Below are the code and all the weights of a small trained network. Each question names an input and a class and asks about switching units off, where a switched-off unit gives its printed mean instead of its output.

import numpy as np


def w(rows, s, z=0):
    codes = np.array(rows[::2]) - 128.0
    scale = np.full(codes.shape[1], s)
    scale[-1] = z or s
    return codes * scale


def norm(h):
    return h / np.sqrt((h * h).mean(-1, keepdims=True) + 1e-5)


def f(y):
    return np.maximum(y, 0)


def log_softmax(a):
    a = a - a.max(-1, keepdims=True)
    return a - np.log(np.exp(a).sum(-1, keepdims=True))


def net(x, mask):
    res = np.array(x, float).reshape(1, 4) / 4 @ E
    u = 0
    for l in range(3):
        y = f(norm(res) @ A[l][:, :-1].T + A[l][:, -1])
        res = res + np.where(mask[u : u + 6], y, B[l][:, -1]) @ B[l][:, :-1]
        u += 6
    return log_softmax(norm(res)[-1] @ U[:, :-1].T + U[:, -1])


A, B = {}, {}
E = w([
[65,63,68,197,115],'x0',
[66,74,142,63,134],'x1',
[114,187,12,87,192],'x2',
[43,136,200,176,255],'x3',
],0.0077)
A[0] = w([
[117,15,178,30,147,96],'0.n1',
[153,187,209,77,121,49],'0.n2',
[92,219,186,20,92,2],'0.n3',
[50,48,114,10,129,13],'0.n4',
[45,43,66,217,125,81],'0.n5',
[181,63,163,113,85,77],'0.n6',
],0.011,0.0068)
B[0] = w([
[171,184,106,220,134,243],'0.n1',
[186,31,52,129,239,194],'0.n2',
[234,67,95,104,168,176],'0.n3',
[225,254,38,236,27,192],'0.n4',
[152,28,97,109,209,254],'0.n5',
[16,170,204,107,111,204],'0.n6',
],0.008,0.0051)
A[1] = w([
[135,139,68,89,108,149],'1.n1',
[98,126,141,153,202,116],'1.n2',
[107,100,102,127,127,51],'1.n3',
[165,122,143,52,158,2],'1.n4',
[140,97,157,151,120,2],'1.n5',
[183,152,92,253,144,47],'1.n6',
],0.012,0.0042)
B[1] = w([
[24,149,153,75,149,205],'1.n1',
[72,254,212,116,164,232],'1.n2',
[193,111,104,115,95,143],'1.n3',
[138,28,120,136,159,157],'1.n4',
[52,196,124,141,35,141],'1.n5',
[164,211,125,162,83,255],'1.n6',
],0.0072,0.006)
A[2] = w([
[68,128,139,101,133,254],'2.n1',
[118,130,233,187,71,121],'2.n2',
[97,36,96,195,96,130],'2.n3',
[159,96,83,69,12,31],'2.n4',
[156,119,215,63,149,116],'2.n5',
[247,134,152,144,137,178],'2.n6',
],0.014,0.0062)
B[2] = w([
[164,163,106,18,60,220],'2.n1',
[89,171,79,86,65,237],'2.n2',
[224,96,80,106,195,184],'2.n3',
[9,136,222,158,231,202],'2.n4',
[152,42,125,44,128,188],'2.n5',
[128,121,40,213,156,254],'2.n6',
],0.012,0.0076)
U = w([
[196,60,56,148,222,205],'0',
[107,230,59,252,77,168],'1',
[117,178,47,42,57,179],'2',
[20,168,220,87,179,163],'3',
[159,152,91,155,105,150],'4',
[129,81,201,222,99,1],'5',
[110,63,237,234,113,3],'6',
],0.014,0.0063)

Each question gives the input, the list of numbers given to net, and the class t.
The units are the neurons (one row each of A and B). Each row of codes is followed by its name. A weight is (code - 128) times the scale printed after its matrix; where a second scale follows, it is the last column's (A, B and U).
mask holds one flag per neuron, layer by layer. A switched-off neuron (its flag False) gives its mean, the last column of its row in B, instead of its output. The means were averaged over made-up inputs and are rounded, as every weight is.
A unit's drop is (log p(t) with every unit on - log p(t) with that unit switched off) / (log p(t) with every unit on - log p(t) with every unit switched off).
The circuit of an input: a set's keep is (log p(t) with only the set's units on - log p(t) with every unit switched off) / (log p(t) with every unit on - log p(t) with every unit switched off). Starting from the 12 units with the biggest drops (on a tie, the unit counted first), units are removed one at a time, each time the one whose removal leaves the highest keep (on an exact tie, the one counted first), for as long as the keep stays at least 0.8.
circuit, biggest first: the units of the circuit, biggest drop first
k most important neurons: the k neurons with the biggest drops, biggest first
top k neurons in layer l: the k neurons of layer l with the biggest drops, biggest first
drop when u is switched off: that unit's drop, to one decimal
input [2,-1,6,7], class 3: 3 most important neurons : 1.n2; 2.n6; 2.n2
input [4,-1,6,1], class 2: circuit, biggest first : 2.n4; 2.n6
input [4,8,3,-2], class 1: circuit, biggest first : 0.n4
input [5,0,0,-5], class 0: 2 most important neurons : 2.n3; 0.n5
input [-7,-6,0,-8], class 3: top 3 neurons in layer 0 : 0.n1; 0.n4; 0.n5
input [-7,-3,-3,-8], class 3: circuit, biggest first : 2.n4; 0.n1
input [5,7,-6,3], class 1: 3 most important neurons : 0.n1; 0.n4; 1.n6
input [2,7,1,3], class 1: 2 most important neurons : 0.n4; 1.n6
input [5,-5,8,3], class 2: top 3 neurons in layer 0 : 0.n1; 0.n4; 0.n2
input [-7,8,-2,7], class 1: 2 most important neurons : 0.n1; 0.n4
input [4,3,2,-4], class 0: top 3 neurons in layer 2 : 2.n3; 2.n2; 2.n1
input [7,-4,-8,-6], class 2: top 3 neurons in layer 2 : 2.n2; 2.n6; 2.n3
input [-5,-4,-3,4], class 0: 3 most important neurons : 0.n2; 0.n4; 0.n1
input [-1,-7,-1,-8], class 3: 4 most important neurons : 2.n4; 0.n1; 0.n4; 1.n1
input [-4,5,-3,-2], class 1: circuit, biggest first : 0.n1
input [7,0,6,-1], class 0: 3 most important neurons : 0.n5; 2.n2; 2.n3
input [-3,1,-5,-6], class 3: 2 most important neurons : 2.n4; 1.n2
input [-6,4,-6,6], class 0: top 2 neurons in layer 1 : 1.n1; 1.n6
input [-1,-3,6,8], class 3: top 3 neurons in layer 2 : 2.n6; 2.n2; 2.n3
input [-6,-6,-3,2], class 0: circuit, biggest first : 0.n2
input [4,0,-4,-5], class 3: top 2 neurons in layer 2 : 2.n4; 2.n6
input [1,-2,6,1], class 2: 4 most important neurons : 0.n1; 2.n4; 2.n1; 0.n4
input [-4,4,-3,-1], class 0: top 2 neurons in layer 0 : 0.n2; 0.n3
input [-1,-2,-6,-8], class 3: 2 most important neurons : 2.n4; 1.n2
input [1,7,3,6], class 1: top 3 neurons in layer 0 : 0.n4; 0.n1; 0.n6
input [-3,-2,0,-8], class 3: drop when 2.n4 is switched off : 0.5
